[[121 100 136 126 129 147 126 129 127 134 125 140 129 126 128 126]
 [121 100 137 126 129 142 126 129 127 134 128 138 128 126 128 127]]
->
[[121 121]
 [100 100]
 [136 137]
 [126 126]
 [129 129]
 [147 142]
 [126 126]
 [129 129]
 [127 127]
 [134 134]
 [125 128]
 [140 138]
 [129 128]
 [126 126]
 [128 128]
 [126 127]]

[[129 139 124 127 125 128 126 109 122 116]
 [126 127 110 131 128 136 128 137 140 131]
 [128 135 127 142 130 125 150 134 129 127]
 [124 129 118 134 124 130 124 141 135 126]]
->
[[129 126 128 124]
 [139 127 135 129]
 [124 110 127 118]
 [127 131 142 134]
 [125 128 130 124]
 [128 136 125 130]
 [126 128 150 124]
 [109 137 134 141]
 [122 140 129 135]
 [116 131 127 126]]

[[122 135 123 114 123 135 137 135 123 135 134]
 [129 134 129 114 129 134 136 134 129 134 134]
 [127 140 127 151 127 139 143 138 127 141 138]]
->
[[122 129 127]
 [135 134 140]
 [123 129 127]
 [114 114 151]
 [123 129 127]
 [135 134 139]
 [137 136 143]
 [135 134 138]
 [123 129 127]
 [135 134 141]
 [134 134 138]]

[[150 133 133 147]
 [127 125 128 141]
 [124 118 133 130]
 [113 123 123 135]
 [121 126 125 137]
 [123 131 133 109]
 [107 131 127 117]
 [126 135 125 142]
 [123 128 118 142]
 [129 129 126 138]]
->
[[150 127 124 113 121 123 107 126 123 129]
 [133 125 118 123 126 131 131 135 128 129]
 [133 128 133 123 125 133 127 125 118 126]
 [147 141 130 135 137 109 117 142 142 138]]

[[129 129 128 127 128 129]
 [129 129 128 128 128 129]
 [146 149 140 114 136 145]
 [129 129 128 127 129 129]
 [117 139 112 143 146 118]
 [116 139 112 143 146 117]
 [129 129 128 128 128 129]
 [139 120 142 115 113 138]
 [129 129 128 127 129 129]
 [105 103 112 147 116 106]
 [129 129 128 127 128 129]
 [139 120 142 115 113 138]]
->
[[129 129 146 129 117 116 129 139 129 105 129 139]
 [129 129 149 129 139 139 129 120 129 103 129 120]
 [128 128 140 128 112 112 128 142 128 112 128 142]
 [127 128 114 127 143 143 128 115 127 147 127 115]
 [128 128 136 129 146 146 128 113 129 116 128 113]
 [129 129 145 129 118 117 129 138 129 106 129 138]]

[[130 116 129 129 132]
 [134 122 136 121 133]
 [117 127 122 124 133]
 [117 127 126 125 136]
 [107 124 122 123 139]
 [131 115 131 127 134]]
->
[[130 134 117 117 107 131]
 [116 122 127 127 124 115]
 [129 136 122 126 122 131]
 [129 121 124 125 123 127]
 [132 133 133 136 139 134]]

[[110 147 132]
 [148 134 139]
 [116 149 129]
 [142 119 152]
 [145 122 155]
 [107 139 127]
 [107 148 143]
 [150 122 137]
 [122 129 140]]
->
[[110 148 116 142 145 107 107 150 122]
 [147 134 149 119 122 139 148 122 129]
 [132 139 129 152 155 127 143 137 140]]

[[105 132 133 118 126 124 127 126 131 131 125 110]
 [113 132 133 121 130 128 129 131 126 130 125 117]]
->
[[105 113]
 [132 132]
 [133 133]
 [118 121]
 [126 130]
 [124 128]
 [127 129]
 [126 131]
 [131 126]
 [131 130]
 [125 125]
 [110 117]]

[[123 128 128 125 132 127 128 129]
 [126 128 130 120 127 125 130 126]
 [129 128 130 131 120 133 126 126]
 [124 128 129 128 131 127 129 128]
 [124 128 129 126 127 130 127 128]
 [134 128 129 125 118 130 127 126]
 [130 128 128 133 129 128 127 125]
 [131 128 129 104 132 115 135 126]
 [126 128 127 129 131 132 127 131]]
->
[[123 126 129 124 124 134 130 131 126]
 [128 128 128 128 128 128 128 128 128]
 [128 130 130 129 129 129 128 129 127]
 [125 120 131 128 126 125 133 104 129]
 [132 127 120 131 127 118 129 132 131]
 [127 125 133 127 130 130 128 115 132]
 [128 130 126 129 127 127 127 135 127]
 [129 126 126 128 128 126 125 126 131]]
---
[[120 126 131]
 [106 132 136]
 [128 142 143]]
->
[[120 126]
 [106 132]
 [128 142]]

[[134 126 132 134 132]
 [129 129 138 121 127]
 [130 129 125 128 134]
 [142 122 131 137 134]
 [135 121 151 145 123]]
->
[[134 126]
 [129 129]
 [130 129]]

[[142 146 121 135]
 [123 137 119 149]
 [108 137 117 131]
 [129 152 133 122]
 [112 134 128 134]]
->
[[142 146]
 [123 137]
 [108 137]]

[[148 122 129 101]
 [144 103 129 122]
 [123 133 120 138]]
->
[[148 122]
 [144 103]
 [123 133]]

[[127 103]
 [121 152]
 [106 139]
 [112 147]]
->
[[127 103]
 [121 152]
 [106 139]]

[[134 110 101]
 [116 119 111]
 [123 108 116]
 [124 108 116]]
->
[[134 110]
 [116 119]
 [123 108]]

[[136 135 157]
 [141 126 114]
 [133 134 158]]
->
[[136 135]
 [141 126]
 [133 134]]

[[157 139]
 [121 142]
 [105 106]
 [116 136]
 [132 127]]
->
[[157 139]
 [121 142]
 [105 106]]
